Below are the code and all the weights of a small trained network. Each question names an input and a target symbol and asks about switching units off, where a switched-off unit gives its printed mean instead of its output.

import numpy as np


def w(rows, s, z=0):
    codes = np.array(rows[::2]) - 128.0
    scale = np.full(codes.shape[1], s)
    scale[-1] = z or s
    return codes * scale


def f(y):
    return y / 2 * (1 + np.tanh(0.7978845608 * (y + 0.044715 * y**3)))


def softmax(a):
    e = np.exp(a - a.max(-1, keepdims=True))
    return e / e.sum(-1, keepdims=True)


def log_softmax(a):
    a = a - a.max(-1, keepdims=True)
    return a - np.log(np.exp(a).sum(-1, keepdims=True))


def net(x, mask):
    ids = ['βγεζηθμξπστφψω'.index(c) for c in x.split()]
    T = len(ids)
    res = E[ids] + P[:T]
    r = res
    for j in range(3):
        rows = slice(4 * j, 4 * j + 4)
        q, k, v = (r @ M[0][rows].T for M in (Q, K, V))
        z = softmax(np.where(np.tri(T) > 0, q @ k.T / 4**0.5, -1e9)) @ v
        o = O[0][rows]
        res = res + np.where(mask[j], z, o[:, -1]) @ o[:, :-1]
    y = f(res @ A[0][:, :-1].T + A[0][:, -1])
    res = res + np.where(mask[3:11], y, B[0][:, -1]) @ B[0][:, :-1]
    return log_softmax(res[-1] @ U[:, :-1].T + U[:, -1])


Q, K, V, O, A, B = {}, {}, {}, {}, {}, {}
E = w([
[100,62,115,201],'β',
[48,183,189,5],'γ',
[129,78,96,151],'ε',
[216,105,70,69],'ζ',
[167,68,132,120],'η',
[185,110,136,127],'θ',
[117,53,21,163],'μ',
[187,131,54,120],'ξ',
[185,133,142,197],'π',
[222,189,97,124],'σ',
[217,163,77,139],'τ',
[171,195,85,169],'φ',
[246,112,210,107],'ψ',
[116,180,28,193],'ω',
],0.013)
P = w([
[127,145,122,120],'0',
[254,161,99,97],'1',
[222,152,98,129],'2',
[194,135,107,139],'3',
[124,83,157,162],'4',
[127,107,135,142],'5',
[132,123,119,132],'6',
[139,137,109,117],'7',
[147,139,107,108],'8',
[144,134,103,105],'9',
[149,132,95,99],'10',
[151,117,98,112],'11',
[159,123,92,104],'12',
[156,117,90,103],'13',
],0.0082)
Q[0] = w([
[212,160,29,168],'H0',
[93,114,168,109],'H0',
[141,67,124,179],'H0',
[220,141,2,150],'H0',
[100,182,111,209],'H1',
[191,44,152,81],'H1',
[94,118,185,167],'H1',
[182,110,103,60],'H1',
[134,170,62,84],'H2',
[172,134,62,135],'H2',
[176,166,110,166],'H2',
[121,172,95,175],'H2',
],0.0094)
K[0] = w([
[12,121,128,39],'H0',
[200,116,52,134],'H0',
[150,215,160,61],'H0',
[29,154,166,86],'H0',
[197,30,102,189],'H1',
[1,243,115,42],'H1',
[202,119,71,81],'H1',
[43,165,155,111],'H1',
[76,149,196,73],'H2',
[88,136,124,106],'H2',
[63,114,144,131],'H2',
[87,153,162,68],'H2',
],0.0085)
V[0] = w([
[105,83,81,114],'H0',
[84,137,105,98],'H0',
[181,208,199,90],'H0',
[183,7,116,156],'H0',
[198,159,115,148],'H1',
[113,129,58,180],'H1',
[154,118,64,96],'H1',
[120,99,189,45],'H1',
[104,131,157,184],'H2',
[146,133,110,67],'H2',
[144,154,135,170],'H2',
[118,125,155,183],'H2',
],0.012)
O[0] = w([
[98,102,254,144,149],'H0',
[91,127,159,220,112],'H0',
[111,194,62,126,164],'H0',
[108,69,139,38,191],'H0',
[123,198,114,110,253],'H1',
[127,163,151,204,161],'H1',
[76,189,177,120,254],'H1',
[104,56,133,34,76],'H1',
[149,78,68,177,28],'H2',
[54,200,204,77,199],'H2',
[210,104,116,123,145],'H2',
[181,93,92,108,64],'H2',
],0.0081,0.0035)
A[0] = w([
[163,103,157,136,230],'N0',
[152,144,138,195,158],'N1',
[115,163,130,128,94],'N2',
[110,81,150,81,84],'N3',
[251,119,165,98,255],'N4',
[107,168,173,158,214],'N5',
[53,116,103,179,22],'N6',
[123,174,165,127,154],'N7',
],0.012,0.0036)
B[0] = w([
[78,53,88,138,165],'N0',
[222,66,173,169,189],'N1',
[98,197,174,97,154],'N2',
[255,111,156,200,168],'N3',
[45,78,12,202,254],'N4',
[108,61,209,69,204],'N5',
[2,131,80,228,143],'N6',
[67,141,242,106,192],'N7',
],0.0051,0.0086)
U = w([
[166,19,85,164,43],'β',
[122,159,158,153,31],'γ',
[143,54,128,132,160],'ε',
[51,124,177,43,122],'ζ',
[120,97,110,111,194],'η',
[141,148,93,125,121],'θ',
[58,42,186,171,253],'μ',
[55,149,157,151,24],'ξ',
[117,126,26,211,113],'π',
[125,167,111,121,184],'σ',
[191,179,149,122,125],'τ',
[237,168,119,156,88],'φ',
[127,147,37,70,170],'ψ',
[255,111,188,200,82],'ω',
],0.007,0.0033)

Each question gives the input, a string of symbols that net reads in full, and the target symbol t.
The units are the heads (4 rows each of Q, K, V and O) and the neurons (one row each of A and B). Each row of codes is followed by its name. A weight is (code - 128) times the scale printed after its matrix; where a second scale follows, it is the last column's (O, A, B and U).
mask holds one flag per unit, heads first, then neurons. A switched-off unit (its flag False) gives its mean, the last column of its rows in O or B, instead of its output. The means were averaged over made-up inputs and are rounded, as every weight is.
A unit's drop is (log p(t) with every unit on - log p(t) with that unit switched off) / (log p(t) with every unit on - log p(t) with every unit switched off).
The circuit of an input: a set's keep is (log p(t) with only the set's units on - log p(t) with every unit switched off) / (log p(t) with every unit on - log p(t) with every unit switched off). Starting from all 11 units, units are removed one at a time, each time the one whose removal leaves the highest keep (on an exact tie, the one counted first), for as long as the keep stays at least 0.8.
units of the circuit, in order: the units of the circuit, biggest drop first
most important unit: the unit with the biggest drop
k most important neurons: the k neurons with the biggest drops, biggest first
heads that matter: for each layer, one digit per head in row order, 1 if its drop is at least 0.15 and else 0, layers parted by /
input ψ π ζ τ, target ψ: units of the circuit, in order	(H0 H1)
input ω τ τ, target ω: units of the circuit, in order	(H1 N1 H0)
input ψ γ ζ ω ψ μ φ ω η ψ μ ε π ζ, target ψ: most important unit	H1
input μ φ τ τ τ θ ζ ξ θ π γ ε ψ ψ, target β: units of the circuit, in order	(H1 N4 N3)
input β φ μ, target β: heads that matter	101
input μ ε π, target μ: units of the circuit, in order	(H0 N4)
input π π π, target π: heads that matter	101
input τ ζ η ζ γ μ τ ζ θ ψ η π μ, target π: heads that matter	100
input φ γ τ τ ω π μ π ω, target ξ: 3 most important neurons	(N6 N7 N5)
input ω β θ, target ω: heads that matter	010
input μ π ξ, target μ: heads that matter	110
input β μ η, target β: heads that matter	101
input ω σ θ, target ω: heads that matter	110
input β ψ π, target β: units of the circuit, in order	(H2 H0 N4)
input ψ ω φ π π γ ω β ψ τ ψ π ψ, target β: units of the circuit, in order	(H1 N4 H2)
input μ ω ε, target μ: heads that matter	110
input η μ μ η γ ψ γ φ ξ γ ω, target ξ: heads that matter	101
input ω ψ μ γ β μ ζ π, target ω: units of the circuit, in order	(N1 H0 H1)
input ψ π φ, target ψ: heads that matter	100
input π μ ξ, target π: most important unit	N4
input ω ξ η, target ω: 2 most important neurons	(N1 N6)
input ω ψ ψ γ γ, target ψ: units of the circuit, in order	(H0)
input γ μ μ ξ ψ ψ β ζ ω π β σ β π, target ω: units of the circuit, in order	(H0 N1 N4)
input μ ζ ζ μ σ, target ζ: heads that matter	111
input ω ψ η σ, target ω: heads that matter	110
input ψ ψ τ π σ, target ψ: heads that matter	100
input ω φ ε, target ω: most important unit	H1
